Here is a tiny trained network, its code and every weight. The questions are about switching its units off for an input and a class, where a switched-off unit gives its printed mean instead of its output.

import numpy as np


def w(rows, s, z=0):
    codes = np.array(rows[::2]) - 128.0
    scale = np.full(codes.shape[1], s)
    scale[-1] = z or s
    return codes * scale


def norm(h):
    return h / np.sqrt((h * h).mean(-1, keepdims=True) + 1e-5)


def f(y):
    return np.maximum(y, 0)


def log_softmax(a):
    a = a - a.max(-1, keepdims=True)
    return a - np.log(np.exp(a).sum(-1, keepdims=True))


def net(x, mask):
    res = np.array(x, float).reshape(1, 6) / 4 @ E
    u = 0
    for l in range(2):
        y = f(norm(res) @ A[l][:, :-1].T + A[l][:, -1])
        res = res + np.where(mask[u : u + 13], y, B[l][:, -1]) @ B[l][:, :-1]
        u += 13
    return log_softmax(norm(res)[-1] @ U[:, :-1].T + U[:, -1])


A, B = {}, {}
E = w([
[51,153,224,15,230,141,72,74],'x0',
[96,99,73,127,146,123,172,46],'x1',
[50,125,137,147,88,32,111,114],'x2',
[212,103,103,176,235,22,65,108],'x3',
[186,245,174,102,102,86,217,88],'x4',
[109,186,1,9,145,87,127,215],'x5',
],0.0081)
A[0] = w([
[46,122,171,147,83,3,123,167,11],'0.n0',
[157,137,111,159,90,124,127,149,49],'0.n1',
[178,135,111,120,161,196,134,127,16],'0.n2',
[146,156,90,97,139,113,115,137,62],'0.n3',
[168,151,198,112,96,105,88,211,31],'0.n4',
[111,114,136,121,110,127,135,135,83],'0.n5',
[143,106,180,167,127,139,133,108,54],'0.n6',
[180,143,102,165,213,77,111,122,48],'0.n7',
[108,117,131,105,159,129,135,163,90],'0.n8',
[156,150,161,106,124,92,182,127,11],'0.n9',
[106,99,88,114,150,105,195,58,87],'0.n10',
[146,134,175,119,97,117,80,187,54],'0.n11',
[117,97,80,105,133,125,169,52,24],'0.n12',
],0.015,0.012)
B[0] = w([
[116,56,44,74,156,148,204,5,204],'0.n0',
[129,121,99,149,125,102,146,100,165],'0.n1',
[209,41,100,52,184,196,228,79,151],'0.n2',
[100,113,165,177,169,92,176,160,183],'0.n3',
[143,194,44,174,177,210,55,103,174],'0.n4',
[145,136,129,116,130,149,125,126,134],'0.n5',
[102,105,194,193,133,119,154,102,181],'0.n6',
[170,113,151,65,45,55,40,125,253],'0.n7',
[138,133,158,192,129,100,164,127,171],'0.n8',
[147,218,162,158,115,95,195,88,144],'0.n9',
[151,184,91,171,154,165,63,132,217],'0.n10',
[146,178,39,176,166,206,93,75,159],'0.n11',
[132,204,22,161,160,232,88,105,151],'0.n12',
],0.012,0.0042)
A[1] = w([
[77,157,185,54,248,96,102,134,47],'1.n0',
[93,176,41,63,149,75,139,208,91],'1.n1',
[168,111,68,168,101,82,196,198,31],'1.n2',
[99,155,141,178,85,128,94,66,186],'1.n3',
[133,33,112,108,134,152,110,180,68],'1.n4',
[114,98,107,148,140,151,78,158,79],'1.n5',
[219,114,155,97,156,185,135,161,59],'1.n6',
[82,51,111,131,145,161,84,172,31],'1.n7',
[140,122,98,91,168,121,164,185,71],'1.n8',
[60,161,131,86,35,209,147,147,2],'1.n9',
[94,135,120,128,79,204,174,115,38],'1.n10',
[158,99,76,188,91,95,126,137,59],'1.n11',
[193,202,148,102,109,112,185,117,51],'1.n12',
],0.015,0.0076)
B[1] = w([
[119,132,98,124,8,205,125,116,219],'1.n0',
[178,60,200,198,194,146,175,169,254],'1.n1',
[69,139,152,115,51,227,89,79,197],'1.n2',
[147,116,111,104,171,144,168,228,243],'1.n3',
[48,177,137,130,131,58,155,92,172],'1.n4',
[133,199,127,124,139,107,141,146,166],'1.n5',
[97,57,44,68,162,113,180,96,172],'1.n6',
[105,232,123,160,140,75,178,98,167],'1.n7',
[137,91,163,149,141,116,148,134,167],'1.n8',
[219,104,114,106,118,60,51,120,194],'1.n9',
[172,108,120,110,142,63,60,117,189],'1.n10',
[119,152,143,52,117,178,121,113,196],'1.n11',
[1,161,107,151,156,58,118,116,191],'1.n12',
],0.014,0.0086)
U = w([
[200,76,159,90,91,23,28,137,224],'0',
[144,49,245,200,158,153,210,183,221],'1',
[87,149,124,96,4,247,115,114,2],'2',
[108,39,50,67,166,106,219,63,113],'3',
[52,253,136,170,142,43,156,136,62],'4',
[174,182,55,160,194,196,81,172,114],'5',
],0.018,0.0021)

Each question gives the input, the list of numbers given to net, and the class t.
The units are the neurons (one row each of A and B). Each row of codes is followed by its name. A weight is (code - 128) times the scale printed after its matrix; where a second scale follows, it is the last column's (A, B and U).
mask holds one flag per neuron, layer by layer. A switched-off neuron (its flag False) gives its mean, the last column of its row in B, instead of its output. The means were averaged over made-up inputs and are rounded, as every weight is.
A unit's drop is (log p(t) with every unit on - log p(t) with that unit switched off) / (log p(t) with every unit on - log p(t) with every unit switched off).
The circuit of an input: a set's keep is (log p(t) with only the set's units on - log p(t) with every unit switched off) / (log p(t) with every unit on - log p(t) with every unit switched off). Starting from the 12 units with the biggest drops (on a tie, the unit counted first), units are removed one at a time, each time the one whose removal leaves the highest keep (on an exact tie, the one counted first), for as long as the keep stays at least 0.8.
circuit, biggest first: the units of the circuit, biggest drop first
k most important neurons: the k neurons with the biggest drops, biggest first
top k neurons in layer l: the k neurons of layer l with the biggest drops, biggest first
input [-8,2,-8,2,4,4], class 2: circuit, biggest first -> (1.n2)
input [2,-3,-6,-2,-7,2], class 4: top 3 neurons in layer 1 -> (1.n7 1.n4 1.n5)
input [-1,-5,-8,-1,1,7], class 3: 2 most important neurons -> (1.n6 0.n2)
input [-5,3,0,5,-4,6], class 1: top 3 neurons in layer 1 -> (1.n1 1.n0 1.n9)
input [5,1,1,3,-7,1], class 4: top 2 neurons in layer 1 -> (1.n7 1.n4)
input [-5,-8,-7,-3,4,-2], class 5: 2 most important neurons -> (0.n4 0.n11)
input [3,4,1,4,1,-3], class 0: 4 most important neurons -> (0.n7 1.n1 0.n4 0.n11)
input [1,5,3,6,-8,6], class 4: 2 most important neurons -> (1.n7 1.n4)
input [-5,4,8,-4,8,3], class 3: 2 most important neurons -> (0.n0 1.n7)
input [-6,7,0,-6,-2,-3], class 5: circuit, biggest first -> (0.n10 1.n3 0.n12)
input [3,7,-1,7,7,5], class 0: 3 most important neurons -> (0.n7 1.n7 1.n4)
input [0,-5,0,-5,4,-1], class 0: 3 most important neurons -> (1.n9 1.n10 0.n10)
input [-6,-4,4,3,0,-5], class 2: 3 most important neurons -> (1.n1 1.n11 1.n2)
input [2,1,8,-7,1,2], class 3: circuit, biggest first -> (0.n0)
input [-3,-8,1,5,-7,-1], class 5: 3 most important neurons -> (0.n11 0.n4 1.n12)
input [-5,-3,-1,5,0,-3], class 0: 3 most important neurons -> (0.n7 1.n0 1.n1)
input [-6,-2,4,-3,-5,-5], class 2: 3 most important neurons -> (1.n1 1.n11 1.n2)
input [-4,5,5,7,-7,7], class 0: top 2 neurons in layer 1 -> (1.n12 1.n3)
input [6,7,-2,0,4,2], class 5: top 2 neurons in layer 0 -> (0.n10 0.n12)
input [-1,-7,-5,7,3,6], class 0: circuit, biggest first -> (0.n7)
input [-2,4,-7,-5,8,-2], class 4: top 2 neurons in layer 1 -> (1.n12 1.n1)
